Here is a tiny trained network, its code and every weight. The questions are about switching its units off for an input and a target symbol, where a switched-off unit gives its printed mean instead of its output.

import numpy as np


def w(rows, s, z=0):
    codes = np.array(rows[::2]) - 128.0
    scale = np.full(codes.shape[1], s)
    scale[-1] = z or s
    return codes * scale


def f(y):
    return y / 2 * (1 + np.tanh(0.7978845608 * (y + 0.044715 * y**3)))


def softmax(a):
    e = np.exp(a - a.max(-1, keepdims=True))
    return e / e.sum(-1, keepdims=True)


def log_softmax(a):
    a = a - a.max(-1, keepdims=True)
    return a - np.log(np.exp(a).sum(-1, keepdims=True))


def net(x, mask):
    ids = ['Λεζθσφ'.index(c) for c in x.split()]
    T = len(ids)
    res = E[ids] + P[:T]
    u = 0
    for l in range(2):
        q, k, v = (res @ M[l].T for M in (Q, K, V))
        z = softmax(np.where(np.tri(T) > 0, q @ k.T / 3**0.5, -1e9)) @ v
        res = res + np.where(mask[u], z, O[l][:, -1]) @ O[l][:, :-1]
        u += 1
        y = f(res @ A[l][:, :-1].T + A[l][:, -1])
        res = res + np.where(mask[u : u + 4], y, B[l][:, -1]) @ B[l][:, :-1]
        u += 4
    return log_softmax(res[-1] @ U[:, :-1].T + U[:, -1])


Q, K, V, O, A, B = {}, {}, {}, {}, {}, {}
E = w([
[158,96,130,176,114,115],'Λ',
[141,102,80,146,147,96],'ε',
[40,36,122,167,119,108],'ζ',
[123,85,41,128,147,127],'θ',
[171,185,130,171,122,94],'σ',
[92,103,116,4,128,131],'φ',
],0.023)
P = w([
[82,166,211,82,188,37],'0',
[139,215,245,89,54,148],'1',
[89,117,116,79,70,103],'2',
[162,120,158,79,161,126],'3',
[111,111,153,113,109,101],'4',
[161,149,179,110,112,170],'5',
[41,69,110,115,61,134],'6',
[134,88,145,119,141,188],'7',
[121,91,140,153,149,122],'8',
[116,128,187,136,59,212],'9',
[111,136,172,113,133,69],'10',
[133,187,167,100,92,189],'11',
[89,104,145,140,139,104],'12',
[117,142,135,111,94,209],'13',
],0.011)
Q[0] = w([
[43,219,154,126,1,170],'0.h0',
[61,138,94,75,99,135],'0.h0',
[127,110,147,110,139,177],'0.h0',
],0.0094)
K[0] = w([
[178,75,221,110,225,70],'0.h0',
[126,231,151,111,177,90],'0.h0',
[228,73,99,255,159,138],'0.h0',
],0.0053)
V[0] = w([
[171,145,225,190,96,104],'0.h0',
[178,142,141,172,187,9],'0.h0',
[97,98,77,2,135,228],'0.h0',
],0.0062)
O[0] = w([
[191,89,184,147,246,30,152],'0.h0',
[163,204,110,86,136,129,252],'0.h0',
[97,124,87,80,82,88,29],'0.h0',
],0.012,0.0038)
A[0] = w([
[146,166,107,86,126,148,115],'0.n0',
[93,120,141,71,204,118,4],'0.n1',
[130,107,24,110,182,23,171],'0.n2',
[105,166,80,255,115,92,29],'0.n3',
],0.01,0.0032)
B[0] = w([
[116,93,125,194,136,171,162],'0.n0',
[95,167,175,68,18,93,170],'0.n1',
[167,84,142,146,74,211,253],'0.n2',
[194,117,122,127,94,12,195],'0.n3',
],0.011,0.0059)
Q[1] = w([
[94,102,52,102,221,185],'1.h0',
[134,150,139,189,93,255],'1.h0',
[106,74,110,149,113,146],'1.h0',
],0.0076)
K[1] = w([
[92,205,134,73,197,233],'1.h0',
[181,6,254,85,80,152],'1.h0',
[105,163,124,130,140,219],'1.h0',
],0.0077)
V[1] = w([
[213,221,161,110,114,130],'1.h0',
[190,224,2,42,138,68],'1.h0',
[161,92,146,206,115,245],'1.h0',
],0.0074)
O[1] = w([
[91,120,141,118,113,143,254],'1.h0',
[120,123,251,192,129,121,182],'1.h0',
[143,148,110,161,124,159,133],'1.h0',
],0.016,0.0088)
A[1] = w([
[183,101,51,158,124,74,99],'1.n0',
[212,48,2,141,123,178,253],'1.n1',
[102,175,116,90,71,163,108],'1.n2',
[233,47,139,133,167,211,154],'1.n3',
],0.0055,0.0019)
B[1] = w([
[78,134,124,213,123,107,152],'1.n0',
[84,116,133,140,161,110,254],'1.n1',
[96,186,110,103,131,124,146],'1.n2',
[114,2,189,148,173,94,189],'1.n3',
],0.0095,0.0089)
U = w([
[191,145,129,129,240,99,157],'Λ',
[195,160,132,195,148,233,166],'ε',
[111,149,88,131,224,9,105],'ζ',
[39,190,113,253,103,215,127],'θ',
[107,94,206,248,182,79,171],'σ',
[94,75,131,149,18,71,2],'φ',
],0.0055,0.0034)

Each question gives the input, a string of symbols that net reads in full, and the target symbol t.
The units are the heads (3 rows each of Q, K, V and O) and the neurons (one row each of A and B). Each row of codes is followed by its name. A weight is (code - 128) times the scale printed after its matrix; where a second scale follows, it is the last column's (O, A, B and U).
mask holds one flag per unit, layer by layer, with each layer's heads first. A switched-off unit (its flag False) gives its mean, the last column of its rows in O or B, instead of its output. The means were averaged over made-up inputs and are rounded, as every weight is.
A unit's drop is (log p(t) with every unit on - log p(t) with that unit switched off) / (log p(t) with every unit on - log p(t) with every unit switched off).
The circuit of an input: a set's keep is (log p(t) with only the set's units on - log p(t) with every unit switched off) / (log p(t) with every unit on - log p(t) with every unit switched off). Starting from all 10 units, units are removed one at a time, each time the one whose removal leaves the highest keep (on an exact tie, the one counted first), for as long as the keep stays at least 0.8.
circuit, biggest first: the units of the circuit, biggest drop first
top k neurons: the k neurons with the biggest drops, biggest first
k most important neurons of layer l: the k neurons of layer l with the biggest drops, biggest first
drop of u: that unit's drop, to one decimal
input θ θ φ σ ε θ θ σ σ θ φ σ σ φ, target σ: circuit, biggest first	[0.h0, 1.h0]
input σ ζ φ φ, target φ: circuit, biggest first	[0.n1]
input Λ φ ζ φ, target ζ: circuit, biggest first	[1.h0, 0.n1, 1.n2]
input σ θ ε θ Λ φ θ θ, target θ: top 2 neurons	[0.n3, 0.n0]
input Λ σ φ ε σ ε θ ε σ θ σ φ, target σ: circuit, biggest first	[0.h0, 1.h0, 0.n3, 0.n2]
input θ σ ε σ, target ε: 2 most important neurons of layer 1	[1.n1, 1.n3]
input σ ζ ζ ζ, target ζ: top 2 neurons	[0.n3, 1.n1]
input σ φ σ θ θ θ θ ε ζ, target θ: top 3 neurons	[0.n2, 1.n3, 1.n0]
input ε σ Λ ζ σ φ φ φ ζ σ ζ σ, target ζ: circuit, biggest first	[1.h0, 1.n1]
input σ σ θ ε ε ε ε θ ε, target θ: top 2 neurons	[0.n2, 1.n0]
input ε σ ε σ, target ε: top 2 neurons	[0.n2, 1.n1]
input ε θ ζ, target θ: top 3 neurons	[0.n3, 1.n3, 0.n1]
input σ θ θ σ σ ε φ θ ε φ θ, target φ: top 2 neurons	[0.n2, 0.n1]
input ζ σ Λ σ, target Λ: circuit, biggest first	[1.h0]
input θ ζ θ ζ θ ε, target θ: top 2 neurons	[1.n0, 0.n3]
input σ θ σ Λ θ ε θ Λ, target θ: drop of 1.n0	0.1
input σ Λ θ Λ ε θ θ σ, target θ: drop of 1.n3	0.2
input θ σ φ Λ, target φ: drop of 0.n3	-0.1
